Each row is followed by one of two labels, saying whether the row has a hidden trait. Each part has a new trait and two new labels.
In the rows, 100 means zero.
|  92 | 102 |  94 | 126 |  79 | 111 | 139 |  91 | 128 | 139 | 107 |  79 |  28 |  98 |  99 |  92 |  80 | 107 | 144 | 103 | 111 | 115 |  72 | 116 |  79 |  83 |  86 |  86 |  59 |  86 |  85 | -> (10)
| 101 | 118 | 109 | 110 | 103 | 101 | 161 |  99 |  81 |  97 |  87 | 100 |  92 | 108 | 100 |  89 | 112 | 113 | 120 |  51 |  93 |  87 |  97 | 116 |  97 |  95 | 101 | 144 |  80 | 119 |  81 | -> (9)
| 128 | 102 |  70 |  85 |  92 | 126 |  53 |  88 | 124 | 103 | 105 | 123 |  73 |  92 |  87 |  91 |  64 |  88 |  95 | 147 | 112 | 108 |  88 |  88 | 116 | 108 | 111 |  11 | 110 |  90 |  93 | -> (10)
|  70 |  78 | 109 |  98 | 103 |  71 | 101 |  98 |  98 |  60 |  96 |  98 | 138 |  86 | 119 | 129 | 103 |  74 |  64 | 110 |  97 |  71 |  98 |  98 | 111 |  81 | 103 | 152 |  97 |  81 |  80 | -> (9)
| 125 | 100 |  83 |  75 | 102 | 104 |  97 |  94 |  98 |  72 |  95 | 123 | 121 |  91 | 104 | 103 |  80 | 108 |  67 | 153 |  98 |  93 |  99 |  91 | 137 |  99 | 117 | 105 | 122 | 101 | 112 | -> (10)
|  92 | 128 |  94 | 115 |  97 | 100 | 133 |  96 | 112 | 123 |  94 |  88 |  60 | 112 |  81 | 105 |  77 | 105 | 121 |  74 | 114 | 104 |  79 | 103 |  81 | 110 |  80 |  96 |  90 | 104 |  89 | -> (9)
|  60 | 100 | 112 | 113 |  94 |  78 | 133 |  99 | 108 |  93 | 100 |  83 | 108 |  92 | 117 | 103 |  88 |  96 |  96 |  75 |  93 |  87 |  93 | 105 |  81 |  84 |  91 | 155 |  76 |  93 |  75 | -> (9)
| 118 |  93 |  96 |  79 | 127 | 107 |  56 | 105 |  88 |  78 |  99 | 118 | 120 | 116 |  98 |  85 |  70 | 114 |  87 |  94 | 101 | 103 | 107 |  81 | 113 | 121 | 105 | 116 | 137 | 107 | 126 | -> (9)
| 129 | 119 |  77 | 103 | 112 | 116 | 103 |  90 | 123 | 117 |  99 | 107 |  51 | 120 |  60 |  74 |  93 |  92 | 119 | 117 | 122 | 127 |  78 |  88 |  91 | 119 |  85 |  43 | 109 |  90 |  92 | -> (9)
| 101 | 100 | 100 |  96 |  99 | 120 |  66 | 101 | 103 | 119 |  99 | 107 |  87 |  99 |  83 |  91 | 101 | 100 | 115 | 101 | 103 | 114 | 110 |  88 |  92 | 125 | 102 |  73 | 106 |  92 | 134 | -> (10)
|  89 |  64 | 101 |  79 |  99 |  91 | 101 |  98 | 100 |  64 | 106 | 115 | 140 |  80 | 124 | 100 | 113 |  85 |  63 | 143 |  86 |  79 | 111 |  95 | 122 |  89 | 121 |  96 | 102 |  80 |  98 | -> (10)
|  95 |  81 |  88 |  91 |  84 |  88 | 102 |  95 | 105 |  68 |  88 | 108 | 121 |  78 |  99 | 112 |  92 |  99 |  71 | 123 |  99 |  90 |  98 | 106 | 125 |  78 | 107 |  96 |  96 |  97 |  75 | -> (9)
| 102 |  87 |  92 |  92 | 107 | 101 |  74 |  98 |  96 |  79 | 100 | 112 | 105 |  97 |  94 | 111 | 100 |  79 | 100 | 140 | 105 |  98 |  91 |  85 | 106 |  97 | 102 |  95 | 102 |  83 | 100 | -> (9)
| 138 | 111 | 101 |  99 | 112 | 118 | 102 |  99 |  80 | 120 | 100 | 103 |  84 | 113 |  89 |  75 | 107 | 134 |  98 | 101 |  97 |  96 | 113 | 105 | 103 | 119 | 102 |  73 | 103 | 122 | 121 | -> (10)
|  67 |  97 |  94 | 108 |  72 | 106 | 159 |  89 | 111 | 108 |  85 |  81 |  94 |  79 | 125 | 116 | 105 |  91 | 100 |  65 |  99 |  83 |  75 | 100 | 100 |  92 |  93 | 137 |  62 |  92 |  55 | -> (9)
|  84 | 103 |  96 | 117 | 108 | 115 | 103 |  95 | 122 | 141 | 113 |  91 |  40 | 118 |  76 |  84 |  88 | 101 | 143 |  79 | 113 | 122 |  92 |  94 |  89 | 118 |  85 |  81 |  78 |  86 | 115 | -> (9)
|  80 | 100 | 109 |  95 |  89 |  91 | 108 |  99 |  95 |  82 | 102 |  96 | 118 |  81 | 129 | 118 | 133 |  93 |  86 |  93 |  86 |  82 | 108 | 109 |  99 |  86 | 110 | 120 |  83 |  93 | 100 | -> (10)

Part 2:
| 100 |  70 | 100 | 111 |  24 |  71 | 106 | 104 |  22 | 131 | 107 | 128 |  85 |  86 | 101 |  85 |  85 |  87 |  70 | 108 | 101 |  74 | 155 |  92 |  67 | 103 | 122 | 147 |  88 | 110 | 107 |  66 |  88 | 101 | 119 | 102 | 101 | 105 |  61 |  55 |  76 |  30 | 126 | 130 |  98 |  95 |  71 |  92 |  83 |  25 |  96 | 125 | 110 |  66 | 112 |  84 |  95 | 125 | 102 |  99 |  80 |  87 | 128 |  85 | -> Mj
| 108 |  90 | 102 |  94 |  69 |  56 |  91 | 119 |  96 | 119 | 108 | 130 |  73 | 100 |  69 | 104 |  89 |  22 |  84 | 111 |  42 |  87 | 137 | 105 |  80 | 100 | 118 | 134 |  94 | 111 | 109 |  76 |  84 |  95 | 142 |  83 |  90 |  88 |  75 |  77 |  60 | 119 |  74 |  93 | 103 |  90 |  49 |  84 |  78 |  76 | 110 | 117 | 102 |  73 | 113 |  87 | 114 | 134 | 111 | 101 |  81 |  66 | 113 |  69 | -> Jm
| 104 |  95 |  99 | 109 |  57 | 112 | 110 | 133 |  88 |  47 | 118 |  99 |  95 |  99 |  74 | 102 |  77 | 117 |  89 |  99 | 149 |  85 |  44 | 112 |  85 |  96 |  94 |  54 | 108 | 109 | 102 | 124 |  67 |  87 | 120 | 128 | 124 | 112 |  97 | 136 | 120 |  86 |  87 | 134 | 132 |  98 | 163 |  63 | 102 | 168 |  99 | 133 | 133 |  67 | 108 | 114 | 119 |  70 |  88 | 101 | 113 | 134 |  76 |  60 | -> Mj
|  95 | 128 |  80 |  86 | 174 |  95 | 105 |  74 | 123 | 131 |  74 |  79 | 113 | 121 | 122 | 115 | 142 |  54 | 118 |  87 |  42 | 110 | 135 | 109 | 188 | 123 | 113 |  76 |  88 |  98 |  82 |  75 | 131 | 100 | 115 |  89 |  80 |  68 | 151 | 129 |  58 | 200 |  82 |  46 |  89 |  93 |  57 | 133 | 123 | 103 | 108 |  60 |  51 | 132 |  80 |  71 | 106 | 122 |  95 |  97 |  71 | 115 | 120 | 117 | -> Jm
| 106 | 108 |  77 | 107 |  48 |  73 | 110 |  80 |  13 | 138 | 117 | 123 | 103 |  91 |  90 |  96 |  98 |  37 |  43 | 111 |  96 |  71 | 163 |  98 | 111 | 135 | 141 | 106 |  70 | 112 |  83 |  43 |  89 |  91 | 145 | 114 |  91 |  84 | 105 |  81 |  29 |  93 | 126 | 114 |  97 |  84 |  66 |  71 | 123 |  76 | 102 | 120 |  93 |  50 |  91 |  68 | 101 | 145 |  83 |  95 |  61 | 118 | 150 |  50 | -> Mj
|  96 |  54 | 117 | 109 |  60 |  84 | 102 | 145 |  54 | 116 |  94 | 121 |  74 |  92 | 104 |  80 |  89 | 109 | 102 | 102 |  56 |  84 | 120 |  96 |  30 |  64 |  97 | 173 | 128 | 109 | 131 | 105 |  88 | 105 | 102 |  95 | 109 | 109 |  45 |  65 | 127 |  55 | 106 | 137 | 123 | 100 |  85 | 109 |  56 |  17 |  96 | 118 | 126 |  77 | 135 | 135 |  99 | 109 | 117 | 105 |  96 |  65 | 103 |  87 | -> Jm
| 106 | 128 |  70 | 106 |  67 |  95 | 110 |  60 |  33 | 118 | 123 | 109 | 122 |  92 |  96 | 106 | 104 |  56 |  63 | 107 | 133 |  80 | 127 |  98 | 151 | 156 | 146 |  38 |  65 | 104 |  69 |  57 |  85 |  87 | 125 | 125 |  91 |  90 | 125 |  98 |  39 |  99 | 141 | 103 |  73 |  87 |  78 |  66 | 158 | 114 |  99 | 107 |  84 |  72 |  65 |  52 |  98 | 126 |  70 |  92 |  77 | 142 | 136 |  69 | -> Mj
|  96 |  66 | 105 | 123 |  48 | 112 | 117 | 140 |  18 |  86 | 109 | 105 | 103 |  86 | 107 |  77 |  66 | 152 |  63 |  99 | 160 |  72 |  87 |  98 |  41 |  80 |  80 |  98 | 122 | 111 | 101 | 124 |  79 |  97 | 103 | 130 | 141 | 124 |  72 |  84 | 161 |   0 | 128 | 181 | 139 | 100 | 147 |  86 |  96 |  79 |  85 | 135 | 158 |  76 | 107 | 153 |  98 |  89 |  96 | 100 | 108 | 111 |  88 |  62 | -> Mj
| 109 | 148 | 105 |  84 | 137 | 117 |  77 |  37 | 190 |  99 | 128 |  81 | 113 |  97 |  92 | 121 | 115 | 102 | 130 | 121 | 137 | 142 |  61 |  81 | 137 | 102 | 117 |  91 |  81 |  71 |  87 |  80 | 115 | 112 |  50 |  91 |  67 | 108 | 118 |  87 |  74 | 119 | 117 |  30 |  27 | 109 |  98 |  92 | 112 | 170 | 100 |  70 |  66 | 133 |  70 |  50 |  76 | 107 |  92 |  98 | 121 |  87 | 115 | 163 | -> Jm
| 113 | 135 |  88 |  90 |  77 |  90 |  95 |  61 |  88 | 101 | 126 | 108 | 105 |  95 |  69 | 116 |  96 |  28 |  91 | 117 | 107 |  93 | 106 |  96 | 136 | 131 | 144 |  70 |  68 |  97 |  88 |  65 |  81 |  96 | 110 | 103 |  78 |  89 | 119 |  92 |  20 | 116 |  99 |  65 |  58 |  93 |  47 |  72 | 121 | 121 | 106 | 105 |  84 |  77 |  80 |  42 | 103 | 126 |  91 |  97 |  87 | 109 | 128 |  89 | -> Mj
